[[116 132 101 127 123 118 128 118 126]
 [139 128 153 130 132 140 125 133 125]]
|
[[116 101 123 128 126]
 [139 153 132 125 125]]

[[109 140 122 118 113]
 [134 118 146 154 120]
 [148 110 125 133 144]
 [107 146 126 125 109]
 [135 114 113 109 137]
 [136 116 115 112 138]
 [127 129 129 128 130]
 [116 145 133 142 106]
 [148 110 124 128 146]
 [119 122 120 113 125]
 [117 132 118 113 124]
 [123 115 103 109 131]]
|
[[109 122 113]
 [134 146 120]
 [148 125 144]
 [107 126 109]
 [135 113 137]
 [136 115 138]
 [127 129 130]
 [116 133 106]
 [148 124 146]
 [119 120 125]
 [117 118 124]
 [123 103 131]]

[[124 103]
 [111 130]
 [118 121]]
|
[[124]
 [111]
 [118]]

[[143 126]
 [131 147]
 [115 109]
 [125 102]
 [121 100]
 [122 141]
 [115 144]]
|
[[143]
 [131]
 [115]
 [125]
 [121]
 [122]
 [115]]

[[109 137 106 133 106 149 132 120 109]
 [139 129 142 118 143 113 133 140 139]
 [150 113 150 129 150 108 117 129 150]
 [119 147 124 113 124 129 147 143 119]
 [149 124 153 117 154 102 129 141 148]
 [145 105 140 142 140 120 106 115 144]
 [149 124 154 116 155 101 130 142 149]
 [105 140 103 133 102 152 134 121 105]]
|
[[109 106 106 132 109]
 [139 142 143 133 139]
 [150 150 150 117 150]
 [119 124 124 147 119]
 [149 153 154 129 148]
 [145 140 140 106 144]
 [149 154 155 130 149]
 [105 103 102 134 105]]

[[144 152 124 124 125 144 128 130 122 129 116 139]
 [142 119 137 128 136 139 139 133 129 125 115 150]
 [126 112 132 125 102 131 129 110 124 111 113 133]
 [123 140 136 116 124 148 120 129 142 117 137 121]]
|
[[144 124 125 128 122 116]
 [142 137 136 139 129 115]
 [126 132 102 129 124 113]
 [123 136 124 120 142 137]]

[[129 152]
 [124 103]
 [129 121]
 [128 102]
 [130 149]
 [127 150]]
|
[[129]
 [124]
 [129]
 [128]
 [130]
 [127]]

[[137 118 130 127 113 116 113 118 118 108 115 115]
 [150 120 136 118 119 140 141 117 126 110 129 135]
 [123 132 129 129 119 128 126 130 131 132 120 117]
 [123 132 126 121 128 136 136 129 133 131 133 129]
 [121 129 126 130 122 124 124 128 127 133 118 120]
 [119 124 121 127 123 126 130 124 122 135 118 128]
 [131 121 125 121 130 125 126 123 123 117 132 132]]
|
[[137 130 113 113 118 115]
 [150 136 119 141 126 129]
 [123 129 119 126 131 120]
 [123 126 128 136 133 133]
 [121 126 122 124 127 118]
 [119 121 123 130 122 118]
 [131 125 130 126 123 132]]

[[121 127 131 117 134 126 119 149 134 129 131 122 119 125 136 122]
 [123 128 139 145 123 145 135 125 103 130 123 125 154 123 129 137]
 [125 129 137 146 122 143 136 120 104 130 123 127 153 124 127 138]
 [133 129 127 136 124 130 134 114 124 128 126 132 135 129 123 132]
 [120 127 131 118 134 128 119 150 132 129 131 121 120 125 137 122]
 [133 128 123 126 127 122 129 121 135 127 129 132 122 131 124 127]]
|
[[121 131 134 119 134 131 119 136]
 [123 139 123 135 103 123 154 129]
 [125 137 122 136 104 123 153 127]
 [133 127 124 134 124 126 135 123]
 [120 131 134 119 132 131 120 137]
 [133 123 127 129 135 129 122 124]]
---
[[124 134 128 128]
 [134 121 136 132]
 [114 124 127 124]
 [113 106 126 132]]
|
[124 121 127 132]

[[134 122 109 117 109]
 [134 126 106 121 115]
 [131 127 109 120 112]
 [138 128 113 120 110]
 [137 125 109 117 105]]
|
[134 126 109 120 105]

[[110 118 104]
 [113 113 143]
 [143 135 152]
 [110 111 144]
 [139 132 152]]
|
[110 113 152]

[[134 104 133]
 [111 137 118]
 [102 118 149]]
|
[134 137 149]

[[114 132 137]
 [116 103 116]]
|
[114 103]

[[137 121]
 [149 115]
 [142 146]]
|
[137 115]
---
[[117 124 153]
 [147 121 100]
 [123 117 124]
 [144 128 113]]
|
[[117 124]
 [147 121]]

[[137 134 122 116]
 [147 133 102 125]
 [145 134 112 122]]
|
[[137 134]
 [147 133]]

[[106 106 104 110 115]
 [141 141 150 149 155]
 [116 117 115 114 102]
 [131 130 128 133 129]
 [126 130 126 146 144]]
|
[[106 106]
 [141 141]]

[[117 153 132]
 [121 123  98]]
|
[[117 153]
 [121 123]]

[[125 114 145 114]
 [131 105 138 130]
 [132 133 149 117]
 [126 111 123 124]]
|
[[125 114]
 [131 105]]

[[101 124 154]
 [118 140 116]]
|
[[101 124]
 [118 140]]

[[149 102]
 [141 114]
 [109 139]
 [140 113]]
|
[[149 102]
 [141 114]]
